[[ 15  43]
 [-43 -46]
 [  6   3]
 [-16  35]
 [-24 -47]]
->
[ 15 -46]

[[-13  -4   3 -15   8]
 [-51   0  17 -57  38]]
->
[-13   0]

[[ 26 -10  34   6]
 [ 31   4  34   5]
 [ 10 -11  13  -4]
 [ 12   8  17   3]
 [ -3   3  53   6]]
->
[26  4 13  3]

[[-19  13  21]
 [-10  -4 -11]
 [ 15  26  53]
 [ 13  -1 -16]]
->
[-19  -4  53]

[[ 28  15  23  -5  15]
 [ -8 -32 -14   6 -36]
 [ 34  -5  47  15  -7]]
->
[ 28 -32  47]

[[ 4 12  6 -1 14]
 [ 6  0 42 10 -1]
 [ 0 -7 11  4 -8]
 [ 4 12  7 -1 15]]
->
[ 4  0 11 -1]

[[ 16  11   7 -43 -20]
 [ 42  36  17 -11 -10]
 [-29 -50 -14  -4 -11]]
->
[ 16  36 -14]
---
[[ 13  37]
 [ -5 -32]
 [-33  -8]
 [  3  -2]
 [ 26 -45]
 [  1   4]
 [  0  41]
 [ 45 -53]
 [ 15  15]
 [ 43 -22]
 [-51 -49]]
->
[[-49 -51]
 [-22  43]
 [ 15  15]
 [-53  45]
 [ 41   0]
 [  4   1]
 [-45  26]
 [ -2   3]
 [ -8 -33]
 [-32  -5]
 [ 37  13]]

[[ -1  -2  -3  -7   0   4]
 [  3   0  -2   4  -6  -8]
 [ 20   0 -14  16  -7  -9]
 [  6   0   2   5   0   1]
 [-22   3  13 -12   6   8]
 [-47   8  31 -27   7  27]]
->
[[ 27   7 -27  31   8 -47]
 [  8   6 -12  13   3 -22]
 [  1   0   5   2   0   6]
 [ -9  -7  16 -14   0  20]
 [ -8  -6   4  -2   0   3]
 [  4   0  -7  -3  -2  -1]]

[[ 42   8   4  -9   1  -3   4  -8  15 -15  17   8   9  -1]
 [  9  31   6  23  18 -11   6 -12   9 -20  22 -28  -1  17]
 [ 15 -13  -5  -6  12 -49  -5   5  -7   0  22 -20 -32  -8]
 [-23 -14 -34  -8 -42   6 -34 -16  29 -25  -2  38  30  -6]]
->
[[ -6  30  38  -2 -25  29 -16 -34   6 -42  -8 -34 -14 -23]
 [ -8 -32 -20  22   0  -7   5  -5 -49  12  -6  -5 -13  15]
 [ 17  -1 -28  22 -20   9 -12   6 -11  18  23   6  31   9]
 [ -1   9   8  17 -15  15  -8   4  -3   1  -9   4   8  42]]

[[  0   2   5   2   4  -2  -6   3  -2   8   3  -1 -15   0  -3   8]
 [  8   2   5   9  -1   7  11  -9   1   0   3   2   7  -4  12  -6]
 [ -1  -4  -6  -2   6  -3   1   0  14   5   8 -10   4  -1   1  41]
 [ -2  -4   2 -12  -4   1  -5   1   4  -3  -7   7   4  -1   5  -6]]
->
[[ -6   5  -1   4   7  -7  -3   4   1  -5   1  -4 -12   2  -4  -2]
 [ 41   1  -1   4 -10   8   5  14   0   1  -3   6  -2  -6  -4  -1]
 [ -6  12  -4   7   2   3   0   1  -9  11   7  -1   9   5   2   8]
 [  8  -3   0 -15  -1   3   8  -2   3  -6  -2   4   2   5   2   0]]

[[ 21  22  12   0  12  33  -4 -38   5   0]
 [ 30  43  -6 -13  15  -5  -9  -9  25  19]
 [ 44  20  14 -28 -25   7  -3   6   7 -20]
 [ 17  36  19  -5   9  17  13 -31 -10 -12]
 [ 12  45  14  17  -2  -5  -8 -28   7 -30]]
->
[[-30   7 -28  -8  -5  -2  17  14  45  12]
 [-12 -10 -31  13  17   9  -5  19  36  17]
 [-20   7   6  -3   7 -25 -28  14  20  44]
 [ 19  25  -9  -9  -5  15 -13  -6  43  30]
 [  0   5 -38  -4  33  12   0  12  22  21]]

[[ 25   0   8  -7   2  -1 -26   8  -1  14 -41  14  29 -31]
 [-58 -42  33 -48 -11 -18  33  16 -41  35   5  11 -36 -16]]
->
[[-16 -36  11   5  35 -41  16  33 -18 -11 -48  33 -42 -58]
 [-31  29  14 -41  14  -1   8 -26  -1   2  -7   8   0  25]]
